Each row has a class, written after it.
[-17   7  11 -55  25   3  29  -9  50 -11  10  29  -8 -26 -10 -59  79   3
   7  36 -35 -25  34   5  43  -2  36  12  22  38 -20 -32  40 -17]  (72)
[ 28 -47  56  26 -34 -41  37  12  -6 -36  25   0  39 -54  39  37  29  -4
 -23  -1 -47 -35 -32  -4  19 -28  52  16  45  30  15 -82  -2  48]  (70)
[  4  17  20  -5  38  56   1  -3  27  -7   4   0  21  33 -10  12  13  -1
 -13 -14  15  -1  13  -6  -1 -19  58   4   6  35 -38  28  24  36]  (72)
[ 55   5   0  -8 -25  48 -17  53  25  48  10  -4 -22  44 -35  -9  35  55
 -14  -2  -9  -5 -43 -43   6  13 -94  -3 -15 -73  46 -65  35 -70]  (150)
[ 18 -23  19  11  -1   4  11  -2   7  39 -33 -35  37 -20   1  24  29  -6
 -29  10 -34  19   2  38   8   0  12  41 -24  -8  60 -25  28  36]  (176)
[ 19   4   0  20 -30  43 -13  19  12   4 -10  -3 -12  63 -39 -35 -17  31
 -25  -5   9   8 -30 -18 -13   2 -95   3  -9 -50  38 -29 -11 -34]  (66)
[  9   3  55  36 -12  33  16  -7   4 -22  -2 -62  25 -16  19  44   4 -11
 -60 -14 -38  16  -9   1  13 -27  25  31  -5  12  20 -41 -23  56]  (150)
[ 15  14  -5 -15  14   4 -17   8  40 -35  16  13  -6   4  29 -46  48  15
   7  28 -31  -1  41  14   8   0  32  29  10  14 -11 -61  10 -83]  (180)
[  5 -22  -4  20 -19  23  18  30  -4 -13  15   5 -25  42   3 -19  -1  21
 -14  18  18  -3 -39 -24   1 -34 -77  -3  -6 -30  47 -46   0 -49]  (70)
[ 19   8  78  31 -36  49 -25  29 -30  -7  -8 -20  25  14  13  31 -23  35
 -67 -33 -21 -10 -30  33  -8  -5  32 -13   4  23 -38   7  -2   4]  (176)
[ 25 -17  35  10 -14 -19   6  -1  21 -11  -9 -41  42 -14  12  40 -10  20
 -11   8 -28  21 -19  18   7  -8  -2  41  11  17  10 -39  -2  35]  (49)
[ 19   9 -17  -3 -16 -14 -30 -58  25 -37  22  23   0  28  21 -12  64 -17
  17  23 -16  -1  23  13  25 -11  50  36  21   3  26 -25  19 -81]  (145)
[ 28  26   8  14  34   6 -15  -2  28  -5  14   2  32  29   5  16   4   9
  28  -9 -12  11  -4  -7  -2 -11  47  16   9  23 -43  38 -11  22]  (66)
[ 12  39  72  10 -13  58 -27 -11  -4 -14   2 -36  10   9   3  15 -10  46
 -64  15 -17  21 -19  26   7 -13   7  -4   2  38 -57   7   0 -20]  (49)
[  4  13  74  19  -8  69 -23 -21  12 -29  15 -41  18  12   4  48 -15  31
 -48   5  -8  10 -22  42  12   7  32  12   8  18 -32  14  -3  -8]  (66)
[  4  -9   9  10  24  11  39  27  -7  24  13 -30  13 -62   9  34  14  16
   2   3 -42  -4  -6   5  20  38  22  19 -54  28  39 -14  -2  41]  (180)
[ 17  18 -29 -16  36 -11 -35 -38  45 -27  31   4   3  17  21 -10  34  -8
  19  27 -13  -5  44   2  20 -14  -9  31  19  14 -18 -26  14 -80]  (49)
[-17 -25  40  23   2   9   0 -20  26 -33  -6 -48  42   4   0  56 -19  -4
 -36  -8  -9  -8 -18  11  14  -7  24  38  15 -15  13 -17 -44  57]  (66)
[ 15  26  57 -10  -8  71 -37  -7   3 -10   6 -30  20   5 -13  32 -15  19
 -49   7 -17   1 -22  12  26  -8  -1 -12   5  46 -34  -9   9 -15]  (191)
[-20  40  82   1 -27  62 -38 -58  -6  -8  19 -35  26  34  11  35 -18  17
 -51  -9  -2  15  -5  14  38  -1  33  -7  14   9 -27  28 -23 -15]  (145)
[ -4   0  -3 -26  17   1   7  -5  39 -31  21  -9 -21  -5  26 -26  61   5
  -9  27 -30   4  35   2  26  -4  19  27   4 -12 -10 -49  28 -60]  (72)
[ 19 -17  -7 -23  17   2  -8 -10  39 -29  17   6 -18  12  32 -12  60  -1
   3  22 -16   6  39  -3  25 -28  42  28  14  -6  -4 -57  44 -59]  (72)
[  13  -29  -31   -3   78   55   11  -50   41  -22   24   -8  -34   20
   25   29   41   -9   19   32   27    8   33   41  -23  -27    6   12
  -35  -29  -13    2   11 -114]  (85)
[ 29 -27  31  21 -15  18  -7  23  23  17  30 -32  43 -19  -1  50  -3  10
 -19 -13 -27 -13 -23 -27   0  -5  37  27  17   5  16 -42   2  61]  (150)
[ 17  15  -4  26  16   8  21  13  -6  -8  39  -3  23  26  14  35   7  -4
  19 -13   7 -10  11   6  -4  12  40  14   0  25   2  18  23  18]  (70)
[  7  32 -33  28 -39  28 -26   2  16 -31 -10  33 -14  40 -54 -42   2   3
 -49 -12  10 -42 -47 -40  -9   8 -79  -1  16 -45  45 -38  -8 -51]  (184)
[ 32 -16   2  22  22  40  -3  21  -4  29  22  -4  46   0 -24  24 -10  -8
  -8  -8 -19 -13  -1 -13 -25 -12  47  -2 -14  49 -18   6   9  54]  (191)
[-10  45  63 -14  -4  65 -32  -7  10 -14  17 -32  22 -19   6  45  -9  26
 -43   7  -4  11 -41  18   4  -6  33  -8  -5  27 -57  32 -10  10]  (11)
[ 20  12   1  -3  30   4  12   1  11   6  13   5  32  23  -3  35  -2   1
  22  -9  -5 -16  -5  -8  -4 -16  54  10   8  35 -26   3   8  32]  (128)
[ 16  32  74   6 -12  81 -12 -13   0 -22  24 -54  -2  20  13  44 -13  30
 -70   5 -10  20  -9  22  -1  -4  35  -4  -5  21 -56  -2 -15  -4]  (85)
[ 14  -3  -4   2  -9  35  11  41  12   2 -13  25   4  28 -26 -46  25  -4
 -21  -8  -7  -9 -30 -13 -15   1 -88  -4 -29 -14  48 -45   2 -19]  (180)
[-14  -3  43  13 -33   8  15 -43   7 -19  15 -30  63   2  20  11  12 -15
 -27   1 -40  38  16  15  22 -15  61  31   2  17  16 -35 -11  45]  (145)
[ -5  11  73   0  -9  59  -5 -25   0 -20  26 -67  13   1  20  79 -51  29
 -44  -9  11 -12 -17  17   0  16   0 -11  14   3 -41 -14 -17   4]  (128)
[ 10  12  83  -3   3  70 -15 -14  -5  -8 -14 -35   8 -12  -6  40 -30  33
 -30  -7 -12  -3 -28  31  17  -5 -20 -28  -2  35 -38   8 -19 -31]  (191)
[-13 -14 -10 -17   2 -18  11 -23  28 -34  19   5  -1  19  24 -31  31  24
  20  26 -23   2  14  14  22 -15   9  25  10  -9  -8 -23  -5 -82]  (145)
[ 11 -46  27  22 -29 -12  -1   4  14 -33  -4 -50  49 -26  28  36  -5  -7
 -32   1 -35  33  -4  21 -28   1  15  36  -2 -25  15 -45   9  51]  (184)
[  6   6  -3 -28  20   5  -9   7  58 -66  18 -14  -1  41   7 -28  42  31
  33  26 -19  -5  32  13  10  13  19  33   7   0 -22 -30  -9 -45]  (66)
[ -3  29  35  12 -15   9  11   3  25 -30  13 -20  37 -31  23  22   5  -4
 -24  -1 -35  10 -15   9  30  15  38  30   6  37   9 -46 -12  30]  (180)
[  5  17  15 -13 -38  -3  -8 -38   4  36 -16 -51  47 -40  -1  33  -2  14
 -34  11 -33  33  34  30   9  32  22  24  14 -32  22 -79  47  17]  (128)
[ 17   3   8  -6 -23  24  15   2  17  24  -3  17 -12  48 -26 -18  -1  19
  -8  21   3   1 -33 -21  16 -32 -46   6   8 -23  42 -74  11 -46]  (128)
[ -2  16  67 -11  -8  52 -36 -34  -3  11  16 -44  19   6   8  63 -27  18
 -40   5  -1  -2  -4  20  16   3  33  -2  16  10 -27  -6   6  -5]  (128)
[ 15 -15   6   0  30   6  15   1  -1  11   2  -9  23  18  -1  53 -17   1
   9  -9   6 -23 -17 -10  -9 -23  39   6   2  26 -15  10  -1  48]  (128)
[-11  25 -24  13 -34  32 -18   1  31  -8 -17  14 -22  50 -28 -40  17  -8
 -51  15  12   7 -39 -31  12 -41 -71  14  16 -46  40 -50   4 -53]  (150)
[ 35   8   3  13  22   1  17  21  20   9  -5  32   8  25  17  43  -5   9
  36 -27  26  -4 -25 -12  10 -10  53   3   5  11  -8  -3   9   9]  (180)
[  0   5   2 -23  -8 -18 -18 -53  38 -56  28   1  11  19  33 -23  53  -7
  23  20 -25  -1  41  19  22  -2  35  31  27   4  -6 -28  -2 -69]  (145)
[ 25  56 -46 -14  -9  29  36  -3  26 -53 -15 -25 -38  97 -15  18  24 -10
 -19   0  18  23   5 -17  48  -5 -25  45 -32 -11  67 -65  17  -8]  (85)
[ -9  23  59  13  -9  76 -24  17   7  -7  23 -34  31   6 -10  16 -29  62
 -53  -1 -28  12 -19  18  -1  19  10  -6 -10  -4 -43   0   1 -31]  (184)
[ -3 -13 -13  -3 -46  62  -7  48  10  20  16   6 -14  64 -38 -42 -19  27
 -19  -5  13   4   0 -37   1  -9 -74  -9 -11 -38  47 -65  24 -27]  (150)
[  6  17  62  15 -16  70 -33  -1   0 -11  22 -42  16  12  -1  27 -24  50
 -43   3 -14  16 -11  23   1  16  21  -3  -3  11 -42  14  -1  -5]  (66)
[  1 -21   3 -13 -21  -9   7  -6  19 -31 -19 -22  44 -37   6  49   3  -4
  -2 -14  -4   1   0  17   1  -5  45  26   2  -9  26 -60   7  52]  (11)
[  7   2  83 -49 -36  87  -6  18  13   1  -3 -35  14   5  -7  61 -13  52
 -39  29  22  36 -50  24  30 -18  40  -4 -12  38 -17 -16  52  55]  (11)
[ 17 -35 -11  18 -34  33  -9  40   3 -14  -7 -21 -10  36 -26 -10 -13  23
 -15   4  -4   0 -30 -15 -23  -1 -78   1 -28 -45  50 -70 -21 -56]  (191)
[-13  22  -8 -22 -18  66  -7  17  35 -18  19   5   5  62 -40 -25   0  -1
 -10   4  24   0 -19 -12  -2  -3 -79   9 -24 -28  45 -39  -4 -37]  (11)
[ -5 -24  42  15 -30 -23  11  -6   8 -17  21 -65  16 -13  60  68  -7 -47
 -22   5  -5  53 -19  31 -35  -9  -4  38 -16 -50   2  -2 -21  45]  (11)
[  5  16 -12   4  23 -12  15  16   5   0  -9  15  32  -4   6  42 -25   3
  32 -38   8   1 -24   6 -12 -18  21   3  -6   4 -29  32  -8  21]  (11)
[ 16  -3  54  -8 -20   1   2 -20  24 -20  -6 -38  50 -12   2  38  17   3
  -7   6 -26  -3   3  15  -8   6  63  25  22  11   5 -59 -12  53]  (128)
[ -6  64  55   5 -20  45 -34 -28  -2 -29  -2 -35   6   0   7  26 -21  35
 -22   6  -2  32 -13  47   9  21  -7  -8  -3  41 -51  43  -1 -30]  (49)
[ 11  24  -7  10 -33  27  -7  -3  14 -20 -15 -11 -18  53  -9 -33   1  13
 -32  21  11  41 -21  -6  -1 -22 -97   9 -17 -25  29 -45   7 -53]  (49)
[-11  18  20  34  28  80  -7   7  16  41  42  -1  49  20 -26  18  -7 -11
 -12 -24   1  -3   1 -27 -22 -13  45 -15 -15  13 -26  33 -13  48]  (150)
[ 24  21  74  13 -39  73 -27  -5 -14   8  26 -58  -4  10  -3  56 -22  30
 -67   8 -10  18 -18  16  -5  17  42   5  -8  18 -18   1  -8  24]  (85)
[ 23  22  59  16 -20  63 -27  -4 -14  18  15 -44  10 -21  -4  28  -8  21
 -64  16 -30  14 -20  14  -3   8   9 -14  -9  22 -37  -4   9 -11]  (191)
[ 25   0 -11  16 -19  58  11   4  18  -6   3 -10 -30  54 -32 -11 -27  18
 -30   4  22   0 -32 -22 -13 -17 -88   8 -11 -29  44 -52 -22 -45]  (85)
[ 42  15  93  21 -14  76 -22 -36  -6 -22   5 -32 -12   2   1  42   6  23
 -48  13   9  -2 -29  25  -5  -8  10 -11  -1  50 -18  12  -5  -6]  (49)
[  5  19 -16 -34  13  29 -12  31  46 -18  32 -23   4  -1 -19 -30  51  38
  32  25 -11 -13  25  17 -49  56   5  15 -31 -31 -14 -10  -4 -42]  (11)
[ 31 -28  35  30 -16  29  -4 -21 -12   4  -4 -45  50 -39   3  44 -19 -25
 -44  -7 -39  13  10  -5   5 -26  30  14  -5  35  33 -67  -8  63]  (191)
[ 31  19   4   8  48  25   4   3  11  25   1   2  35  32 -19  22  11  11
  23  -9  -4   7   3  -5  -3 -16  29  10 -27  42 -13  36   4  33]  (49)
[ 24 -18 -20 -19  16 -12 -13 -19  28 -37   3  -3 -13   5  17  14  46  -6
  28  16 -19 -16  46   7  33 -10  42  20   4 -10  15 -77  11 -80]  (191)
[ 14 -22   6  24 -50  31  26  12  -6   5  -1  10  -9  56 -22 -42 -19  29
 -16   0   8  14 -55 -20 -17 -21 -91  -3 -16 -28  49 -26 -14 -33]  (145)
[ 23  25  14  28  20  44   7  18  19  29  23   5  29  45 -31  16   4  22
  14 -10   4   9 -22 -10 -18  13  47   2 -17   2 -24  43  -2  39]  (66)
[  9  14  51   8   1  43 -27 -16 -14 -12 -19 -30   5 -21  12  43 -24  29
 -51  -3 -20   3 -25  20  23 -27  13 -19   6  21 -51  -7 -11 -41]  (191)
[  6   4  54  23  17  60 -15  -3  13  16 -13   3  58  32 -50  36  -8  10
  38 -30  28  -1 -28  21 -44  18   6 -22 -30  20   2  68 -38  45]  (49)
[ 25 -18 -17  66  -9  56  33  43   4 -17  26  -2 -14  39  -8  -8  -7  15
 -44 -12  -3 -33 -56 -49  -4 -29 -55   8 -36 -21  63 -75 -38 -31]  (176)
[ 41   0   7  23  27  20  23  28   0  27   6  15  19  24 -15  22 -11  22
  11 -17 -10  -3 -17 -13  -8 -11  39   9 -13  21  -7  25  24  34]  (184)
[  2 -41  87   3   9  40  27 -25   2 -24  16 -64  32 -36  32  37  14  -9
 -40  27 -18   1   8  24   8 -24  14  16   3  43  23 -28 -10  67]  (70)
[  6   9  94   4   9  81   2  -6   7 -15  22 -42  28   6  10  43  21  39
 -34  15  -3   4 -15  34  10  -1  33  -8  -4  19 -15  -4   3  -8]  (70)
[  0 -11  40  28   8   7  29  -1  29 -70   1 -28  47 -25  48  55   4 -24
 -36  -6 -31  12 -33  19  24 -27  43  45   1  42  10 -58 -23  39]  (180)
[-18  42  67  -4  15  85 -49 -47  37 -29  -9 -43  25   2  11  52 -11  26
 -46  11  11  -5 -23  29  49 -13  33   5  15  37 -19  11 -19 -24]  (176)
[ 25  29  15   9 -30  51  12  -2  25  10  -3  -4  -9  56 -38 -58   4  28
 -19  14  13  24   4 -13 -17   3 -84  -4 -12 -26  29 -59  -3 -37]  (49)
